Below are the code and all the weights of a small trained network. Each question names an input and a class and asks about switching units off, where a switched-off unit gives its printed mean instead of its output.

import numpy as np


def w(rows, s, z=0):
    codes = np.array(rows[::2]) - 128.0
    scale = np.full(codes.shape[1], s)
    scale[-1] = z or s
    return codes * scale


def norm(h):
    return h / np.sqrt((h * h).mean(-1, keepdims=True) + 1e-5)


def f(y):
    return y / 2 * (1 + np.tanh(0.7978845608 * (y + 0.044715 * y**3)))


def log_softmax(a):
    a = a - a.max(-1, keepdims=True)
    return a - np.log(np.exp(a).sum(-1, keepdims=True))


def net(x, mask):
    res = np.array(x, float).reshape(1, 3) / 4 @ E
    u = 0
    for l in range(2):
        y = f(norm(res) @ A[l][:, :-1].T + A[l][:, -1])
        res = res + np.where(mask[u : u + 6], y, B[l][:, -1]) @ B[l][:, :-1]
        u += 6
    return log_softmax(norm(res)[-1] @ U[:, :-1].T + U[:, -1])


A, B = {}, {}
E = w([
[104,115,105,167,232,151,84,201,92],'x0',
[137,37,46,158,114,107,183,107,124],'x1',
[195,130,171,127,173,198,137,253,234],'x2',
],0.0073)
A[0] = w([
[141,169,139,67,151,48,65,51,88,55],'0.n0',
[17,215,185,125,171,95,76,96,55,3],'0.n1',
[73,171,168,132,202,183,7,137,88,76],'0.n2',
[107,80,88,114,130,83,184,100,62,57],'0.n3',
[20,126,82,195,230,118,92,176,129,181],'0.n4',
[70,91,126,163,254,91,54,128,9,36],'0.n5',
],0.0065,0.005)
B[0] = w([
[202,103,112,230,226,88,110,146,176,170],'0.n0',
[188,236,53,175,25,135,111,130,161,179],'0.n1',
[140,157,136,116,85,203,88,58,181,205],'0.n2',
[154,160,101,116,122,190,87,140,1,169],'0.n3',
[140,149,131,182,193,75,105,169,67,254],'0.n4',
[56,88,77,82,29,252,124,75,151,218],'0.n5',
],0.0091,0.0061)
A[1] = w([
[82,7,63,187,124,166,198,167,164,251],'1.n0',
[89,147,255,42,155,158,86,145,133,151],'1.n1',
[117,153,116,158,186,150,104,156,108,145],'1.n2',
[131,26,80,122,144,149,194,64,46,63],'1.n3',
[210,191,155,132,84,61,116,81,88,193],'1.n4',
[127,112,110,63,105,166,181,167,217,135],'1.n5',
],0.0096,0.0031)
B[1] = w([
[187,83,55,116,147,1,89,104,176,251],'1.n0',
[36,172,189,123,151,158,178,196,102,211],'1.n1',
[112,150,120,226,202,104,87,141,92,196],'1.n2',
[68,105,219,62,72,197,150,125,124,234],'1.n3',
[239,103,122,142,226,62,232,182,132,253],'1.n4',
[23,121,128,75,64,121,106,82,178,213],'1.n5',
],0.0098,0.0066)
U = w([
[203,114,57,197,233,17,177,201,162,254],'0',
[154,220,45,196,82,223,52,51,91,105],'1',
[174,33,185,53,52,139,226,58,68,85],'2',
[34,18,44,86,89,154,38,83,31,93],'3',
[15,199,223,50,99,132,216,179,231,64],'4',
[34,197,198,206,231,184,35,191,155,64],'5',
[82,27,114,50,62,40,79,43,249,93],'6',
],0.013,0.0072)

Each question gives the input, the list of numbers given to net, and the class t.
The units are the neurons (one row each of A and B). Each row of codes is followed by its name. A weight is (code - 128) times the scale printed after its matrix; where a second scale follows, it is the last column's (A, B and U).
mask holds one flag per neuron, layer by layer. A switched-off neuron (its flag False) gives its mean, the last column of its row in B, instead of its output. The means were averaged over made-up inputs and are rounded, as every weight is.
A unit's drop is (log p(t) with every unit on - log p(t) with that unit switched off) / (log p(t) with every unit on - log p(t) with every unit switched off).
The circuit of an input: a set's keep is (log p(t) with only the set's units on - log p(t) with every unit switched off) / (log p(t) with every unit on - log p(t) with every unit switched off). Starting from all 12 units, units are removed one at a time, each time the one whose removal leaves the highest keep (on an exact tie, the one counted first), for as long as the keep stays at least 0.8.
units of the circuit, in order: the units of the circuit, biggest drop first
k most important neurons of layer l: the k neurons of layer l with the biggest drops, biggest first
drop of u: that unit's drop, to one decimal
input [5,3,0], class 3: units of the circuit, in order	0.n5
input [0,-7,3], class 4: 4 most important neurons of layer 0	0.n4, 0.n0, 0.n2, 0.n3
input [-4,8,-4], class 2: 2 most important neurons of layer 0	0.n3, 0.n5
input [0,6,1], class 6: 3 most important neurons of layer 1	1.n0, 1.n3, 1.n4
input [-8,2,-5], class 2: 2 most important neurons of layer 1	1.n3, 1.n0
input [-2,1,0], class 2: 3 most important neurons of layer 0	0.n1, 0.n4, 0.n5
input [3,0,1], class 5: 2 most important neurons of layer 0	0.n4, 0.n2
input [-3,0,6], class 4: 3 most important neurons of layer 0	0.n5, 0.n0, 0.n1
input [-3,7,-4], class 2: 2 most important neurons of layer 0	0.n3, 0.n5
input [-6,3,-1], class 2: 3 most important neurons of layer 0	0.n5, 0.n1, 0.n4
input [0,-4,7], class 4: 2 most important neurons of layer 0	0.n4, 0.n0
input [2,0,-2], class 1: 2 most important neurons of layer 0	0.n5, 0.n1
input [-7,-2,0], class 0: drop of 0.n2	0.2
input [-2,4,8], class 6: units of the circuit, in order	1.n5
input [-6,0,-1], class 0: drop of 0.n5	1.7
input [8,3,-3], class 3: drop of 0.n5	0.9
